Each row has a name. After each piece below comes the name of the row it's from. Each question is about the rows just above it.

[  3  45   6 -70 -16  60  41 -16   4 -41   7  27  10  -8  18 -19  46  12
  -3 106   3 -37 -89  73  -2 -17 -61] = fipud
[  2  47   3 -78 -19  52 -20  27   6 -44   5  29  13 -12  10 -26  37  12
 -37 -89   3 106  -3  78   1 -20 -49] = kefo
[  3  49   3 -77 -19  52  27 -20   6 -43   6  29  13 -13   9 -25  38  11
 -37 -89   6 105  -2  77   0 -20 -49] = kiv
The row with [ 27 -20   6] is => kiv
q: [ 12 -37 -89   3 106  -3] => kefo
Where do [ 3 45] appear? => fipud
[-37 -89   3 106  -3  78   1 -20 -49] is in which row? => kefo
Where do [  7  27  10  -8  18 -19  46] appear? => fipud

[  5  70 -41  -8  -5 -35 -21 -20 -45   1  -2]  verar
[ -9  38  -2   2  -5   2 -23  31 -16   0   1]  podid
[ -3   8  -3  -9   1 -19  -8  13 -23  -4  -5]  fenev
[ -3   8  -3  -9   1 -19  -8  13 -23   6  -5]  pimez
[  9  -8  -8 -10   5 -30   3 -11 -17  -6  -7]  riko
[ -7  -4   8 -14   2 -26  -5  23 -32  -9  -9]  Kon
[ 19 -15 -12 -16  11 -40   5 -28 -15  -2 -13]  gana
[ -4  28  -4 -14  -3 -24 -12  10 -32   5  -8]  fonir
[  53   34   29 -101   10    5  -32  -12  -24   10    6]  Zoku
q: [  2  -5   2 -23] => podid
Where do [-30   3 -11] appear? => riko
[ -8  -5 -35 -21 -20] is in which row? => verar
q: [-24 -12  10 -32   5] => fonir
The row with [  8  -3  -9   1 -19  -8  13 -23   6  -5] is => pimez
q: [ -3   8  -3  -9   1 -19  -8  13 -23   6  -5] => pimez

[-17  14 -14  -1  -8   4] -> suz
[-3 14 30  1 -7 10] -> nenu
[-10  -3  10  -2 -10   3] -> pifur
[12 -4 40  0 10  1] -> tem
[-6  1 25 -1 -3  9] -> Lisu
[-5  8  9 -3  4  2] -> lefod
[-12 -21  -1  -4 -12  -3] -> Kegom
[-9  3  0 -8  8  0] -> luz
[ 3  0 -9  8  0  8] -> letuk
[12 -4 40  0 -9  1] -> Gepa
Where do [ 0 -9  8  0] appear? => letuk
[ 3  0 -8  8  0] is in which row? => luz
q: [-12  -3] => Kegom

[-111   20  -82   36  -17] -> Zof
[-21 -11  23 -50 -50] -> gem
[-21  23 -11 -50  47] -> bizu
q: [ 20 -82] => Zof
q: [-21  23 -11 -50] => bizu
Which row holds [-21 -11  23 -50]? => gem
[ 23 -50 -50] is in which row? => gem

[-12  -7  45  22  18  19 -28 -11   7  10   2  -1   0  37  -2  32] = solan
[-12  -7  45  22  18  19 -28 -11   7  10   2  18  15 -13  17 -36] = nubog
[-12  -7  19   7  22   2  18  45  10 -11 -28  18  15 -13  17   0] = folo
[ 16  15  -4 -56  -4 -41  12  -8  -5 -15   0   1 -24  15 -27   1] = Funu
[-12  -7  45  22  18  19 -28 -11   7  10   2  18  15 -13  17   1] = piv
[-16 -12  42 -28   7  22  18 -11  19   0 -10  -9  -6  -3  10  16] = zub
q: [-12  -7  45  22  18  19 -28 -11   7  10   2  18  15 -13  17 -36] => nubog
Which row holds [ 7 22 18]? => zub
Which row holds [-9 -6 -3 10 16]? => zub

[  8   0 -17 -11  13 -34   8 -22  15  20  22  -9 -17  16 -54  27 -12  -3
  29  -1 -30   3  17 -15   9  -3  -2  18   4  53  20 -14 -16 -28  -2   0] -> Zod
[ 28   6 -16 -15   1 -37   3 -18  13  12  21  -6 -14  13 -53   4 -29  -1
  23 -11 -18  -2  20  -8  13 -13 -13  32   1  48  25 -13  -4 -33  -2  -2] -> dunip
[ 61  23 -24  -7   4 -33  -5   7   7 -30  35 -16 -18  -7  40 -32 -95  22
 -45 -46  26 -21  -9 -16   3  -1  -8 -36 -18  -2 -10 -26 -43 -13 -11  -7] -> tisi
[ -1  -3  -8 -10   8 -13   1 -11  -2   4   5  -3  -2   2 -18   6 -10   3
   8  -4 -11   2   3  -5   1   2  -1   1  -3  15  10  -8  -5  -5  -2  -1] -> Giluz
[  7  53  38  24  -5  36  -2  -2  20  42  22  15 -22  25  -6  25  55  -9
 -37  13 -40 -11  -6  25  -7  24   3   7  29  -1  21  28  -6  -2  13   9] -> fibok
[-54   6 -20  28  -6  23  21 -53 -18 -29  12   4  -6  13 -14  13   3 -31
  -5   8 -33 -10   0 -26  14  -5  -5  11  32  16  44  18 -25  48  10   7] -> kif
The row with [24  3] is => fibok
q: [-5 11] => kif
q: [ 4 53] => Zod
Which row holds [  3 -18  13  12  21  -6 -14  13 -53   4 -29]? => dunip
[ -2  20  42  22  15 -22  25  -6  25] is in which row? => fibok
Where do [-33  -5   7   7 -30  35 -16 -18  -7  40] appear? => tisi
q: [ 13 -14] => kif

[ -21  -23  -12  -22   88  -44  -58   72  -23  -52  -79   89   -3  -15
   59 -107  -27   21   83  -74   72   62   80    3  -91  -46  -22  -77
   58   12   28   28 -100] : Lebom
[  78  -14   25  -20  -78  -56  -67   24  -52  -31  -22    9   -2  -57
   34   71  -98   28   50  -39   57 -104  -15 -102   72  -90  -52  -25
   87   92   48   11   98] : gegi
[  78  -51   57  -68  -38  -77   -4   59   14 -108  -70 -100    4   22
  -56  -94  -57   31  -12   38   16   69 -104  -64   33  -67  101  -45
  -66    2   12   13  -48] : kat
[ -12   70  -83   58    7 -106   19   -8  -69  -36   15   95   36  -17
  -29   31   -3    4  -70  101   82    3   43  -66  -98   39   34   54
   -5  -66   78   84   61] : vapu
[ -68  -92  104   55   66   14   95   75  -46   13   36   89  -76    3
    8   54 -106  -59  -35   87   18   61   66   76  -75  -57  -90  -22
  -73   14  -69  -79   59] : Feba
[ -62  -93  -43  -99   -4   -5   16  -30  -66   42  -32   69   -9  -22
  -18    2    0  -61    1  -80  -97    6   73  106   13 -105 -105   23
   10   53   98   47  -87] : mav
[ 102   32   78   33  -49   30  -35  -77  -51   63  -69   46   16   95
    0  -74   27  -49   76   -9   72  -32  -29  -39  -19  -45  103   26
 -108  106   40  101   61] : Dud
[ 74 -23 -52 -79 -77 -13  94  92 107 -15  15  19 -82  56  82 -18 -27  58
  77  14  43 -36 102 -81 -75  56  54  20  23 -87 -11  54 -96] : tutap
[  17    2  -17  -90   70  -39 -104 -105  -93  -38   35   40   76   46
   62  -30   58  109   78  -90  -32   99   24   52  -58   47  -37  -66
   54   -5  -80 -102   -2] : zabus
q: [-68 -38] => kat
Where do [ 72 -23 -52 -79] appear? => Lebom
Where do [-66  54  -5] appear? => zabus
Which row holds [-106  -59  -35   87]? => Feba
The row with [  -4   59   14 -108  -70] is => kat

[ 27  33   7  14 -34 -27 -10  61 -49   1  -5   0 -11  20  -2 -11  21  13
 -36 -11  24  12 -18  12  22  -8  -6   4 -13  31  -5  23 -50   9   9  -8
  -2 -37 -15  45 -18   8   8  14  -5  10 -15  -4]  bufu
[-11   0  11   0  15   7  -3  13   7 -13   7  -6 -22   1  18  29 -13  33
  10  10 -13  15   0 -12  15  16  23  22  47   8   9  14  15   0  -9  59
  -1  13  22 -16 -21   4 -60 -22   5  36   4 -54]  Gelad
[ 33  -4   5  20  30  27  -1 -19 -16  -8  16  24 -15   3 -94  45  13  -3
   3  10   7  26 -10  13  12   4 -34 -31  57 -27  -5  27  47  18   1  68
 -29  33  30 -11  -1  18  11  11 -29 -20 -15  20]  Pes
[-11   0  11   0  15   7  -3  13   7 -13   7  -6 -22   1  18  29 -13  33
  10  10 -13  15   0 -12  15  16  -4  33   1  10  30 -18  18  -2   9   2
   1  12 -17 -20  14  12  -9 -22  20  -3  22 -20]  mulig
[  1   6   3  -2 -22 -18  27  -4 -12  -3  38 -36  38 -25  10 -50  -2  20
  -4  27 -14 -29  66  25 -20   7  -1   3 -14   2  -4 -20 -39 -17  18 -17
  -7  21 -52  31 -33  13  25  42  33  16  -8  21]  Besog
[  9 -19   7   4 -24 -13   0  10  22 -39 -25 -27  14  -7  23 -32   8   7
  18 -34  17  23 -12  29 -14   8   7   7 -13   9  20  -2 -11  -5 -23  31
  17 -22  -8  24   8  -5 -25  22 -17  -1  -2 -11]  luk
[ 18  -2   8  -9   9   8  10  -5 -11  14  -5  20 -24  14  -6  23   3 -25
   1 -22   5  18 -42   9   9  -3   4   2  15   3 -13  -2  20  -7  13  34
 -13  17  43  -9   6  -8  -7 -41  -6  21  -5 -17]  ror
[  9 -19   7   4 -24 -13   0  10  22 -39 -25 -27  14  -7  23 -32   8   7
  18 -34  17  23 -12  24 -14   8   7   7 -13   9  20  -2 -11  -5 -23  31
  17 -22  -8  24   8  -5 -25  22 -17  -1  -2 -11]  tove
[16 24] is in which row? => Pes
The row with [ 13  -3   3  10   7  26 -10  13  12   4] is => Pes

[ 29  88  29  19 -46 -33 -25  13  67  -8 -18]  dok
[-37  -1  -1  19 -46 -33 -25  13  67  -8 -18]  kemem
[ 88  29  80 111 -14 -95 -25  21 -56 -46  55]  nuza
q: [29 80] => nuza
Which row holds [ 88  29  80 111 -14 -95 -25  21 -56 -46  55]? => nuza
q: [-37  -1  -1  19 -46 -33 -25] => kemem
Which row holds [111 -14 -95 -25  21]? => nuza
Where do [ 29  88  29  19 -46 -33 -25  13  67  -8 -18] appear? => dok
Where do [29 88 29 19] appear? => dok

